Below are the code and all the weights of a small trained network. Each question names an input and a class and asks about switching units off, where a switched-off unit gives its printed mean instead of its output.

import numpy as np


def w(rows, s, z=0):
    codes = np.array(rows[::2]) - 128.0
    scale = np.full(codes.shape[1], s)
    scale[-1] = z or s
    return codes * scale


def f(y):
    return y / 2 * (1 + np.tanh(0.7978845608 * (y + 0.044715 * y**3)))


def log_softmax(a):
    a = a - a.max(-1, keepdims=True)
    return a - np.log(np.exp(a).sum(-1, keepdims=True))


def net(x, mask):
    res = np.array(x, float).reshape(1, 5) / 4 @ E
    y = f(res @ A[0][:, :-1].T + A[0][:, -1])
    res = res + np.where(mask, y, B[0][:, -1]) @ B[0][:, :-1]
    return log_softmax(res[-1] @ U[:, :-1].T + U[:, -1])


A, B = {}, {}
E = w([
[82,165,118,216,111],'x0',
[47,171,163,71,128],'x1',
[134,155,110,122,128],'x2',
[131,140,121,125,128],'x3',
[103,80,103,154,253],'x4',
],0.014)
A[0] = w([
[144,126,110,172,116,156],'neuron 0',
[94,142,95,175,147,83],'neuron 1',
[124,131,121,160,174,115],'neuron 2',
[90,154,125,107,169,97],'neuron 3',
[66,179,141,225,121,152],'neuron 4',
[36,169,183,91,111,125],'neuron 5',
[239,98,129,79,144,182],'neuron 6',
[123,136,104,120,136,129],'neuron 7',
[143,103,127,109,140,137],'neuron 8',
[124,118,129,46,140,152],'neuron 9',
[148,147,132,136,157,170],'neuron 10',
[74,127,164,2,151,124],'neuron 11',
[125,148,115,170,71,130],'neuron 12',
[109,143,149,108,198,108],'neuron 13',
[86,154,146,79,46,151],'neuron 14',
[69,155,118,114,132,136],'neuron 15',
[158,138,114,119,77,150],'neuron 16',
[103,111,99,105,146,130],'neuron 17',
[136,141,114,241,104,126],'neuron 18',
[117,147,158,150,97,119],'neuron 19',
[157,135,99,158,171,185],'neuron 20',
[155,137,151,116,6,254],'neuron 21',
[17,171,142,153,119,98],'neuron 22',
],0.016,0.0075)
B[0] = w([
[160,149,95,166,132,163],'neuron 0',
[143,83,178,165,106,164],'neuron 1',
[151,79,135,170,149,170],'neuron 2',
[70,116,179,131,136,157],'neuron 3',
[109,40,131,188,42,210],'neuron 4',
[34,153,69,39,115,207],'neuron 5',
[209,45,125,52,96,214],'neuron 6',
[124,121,143,132,138,131],'neuron 7',
[145,118,108,114,147,149],'neuron 8',
[127,178,215,124,177,183],'neuron 9',
[146,112,121,143,154,148],'neuron 10',
[81,225,212,156,202,218],'neuron 11',
[131,154,54,151,87,171],'neuron 12',
[67,115,148,123,175,172],'neuron 13',
[99,200,81,34,128,213],'neuron 14',
[87,105,166,111,106,164],'neuron 15',
[147,161,150,125,104,174],'neuron 16',
[111,121,136,125,164,149],'neuron 17',
[121,179,72,218,128,200],'neuron 18',
[103,128,89,133,82,154],'neuron 19',
[169,119,65,162,187,185],'neuron 20',
[167,254,126,82,44,254],'neuron 21',
[72,36,146,100,44,191],'neuron 22',
],0.028,0.019)
U = w([
[226,125,132,74,73,250],'0',
[90,199,141,99,150,33],'1',
[151,22,59,46,251,149],'2',
[42,128,169,168,208,226],'3',
[121,201,90,214,82,61],'4',
[58,134,105,110,67,148],'5',
[136,103,126,250,165,83],'6',
[28,42,148,146,143,54],'7',
],0.011,0.0021)

Each question gives the input, the list of numbers given to net, and the class t.
The units are the neurons (one row each of A and B). Each row of codes is followed by its name. A weight is (code - 128) times the scale printed after its matrix; where a second scale follows, it is the last column's (A, B and U).
mask holds one flag per neuron, in row order. A switched-off neuron (its flag False) gives its mean, the last column of its row in B, instead of its output. The means were averaged over made-up inputs and are rounded, as every weight is.
A unit's drop is (log p(t) with every unit on - log p(t) with that unit switched off) / (log p(t) with every unit on - log p(t) with every unit switched off).
The circuit of an input: a set's keep is (log p(t) with only the set's units on - log p(t) with every unit switched off) / (log p(t) with every unit on - log p(t) with every unit switched off). Starting from the 12 units with the biggest drops (on a tie, the unit counted first), units are removed one at a time, each time the one whose removal leaves the highest keep (on an exact tie, the one counted first), for as long as the keep stays at least 0.8.
circuit, biggest first: the units of the circuit, biggest drop first
top k neurons: the k neurons with the biggest drops, biggest first
drop of u: that unit's drop, to one decimal
input [0,4,8,-6,-2], class 1: circuit, biggest first -> neuron 4
input [0,1,0,-1,2], class 3: top 2 neurons -> neuron 6; neuron 21
input [7,0,-8,-5,2], class 6: top 3 neurons -> neuron 18; neuron 21; neuron 5
input [2,8,4,7,1], class 7: top 2 neurons -> neuron 21; neuron 22
input [7,-8,2,3,1], class 6: top 2 neurons -> neuron 21; neuron 14
input [-1,1,1,2,-2], class 1: top 2 neurons -> neuron 6; neuron 4
input [-7,1,5,0,-1], class 1: top 2 neurons -> neuron 11; neuron 9
input [1,-7,0,4,2], class 6: top 2 neurons -> neuron 18; neuron 21
input [-3,2,-2,-8,2], class 3: drop of neuron 21 -> 0.4
input [-1,-4,5,-4,1], class 2: drop of neuron 21 -> 0.6
input [-2,-7,7,1,8], class 2: drop of neuron 0 -> 0.0
input [-2,7,-1,-5,0], class 1: top 2 neurons -> neuron 5; neuron 14
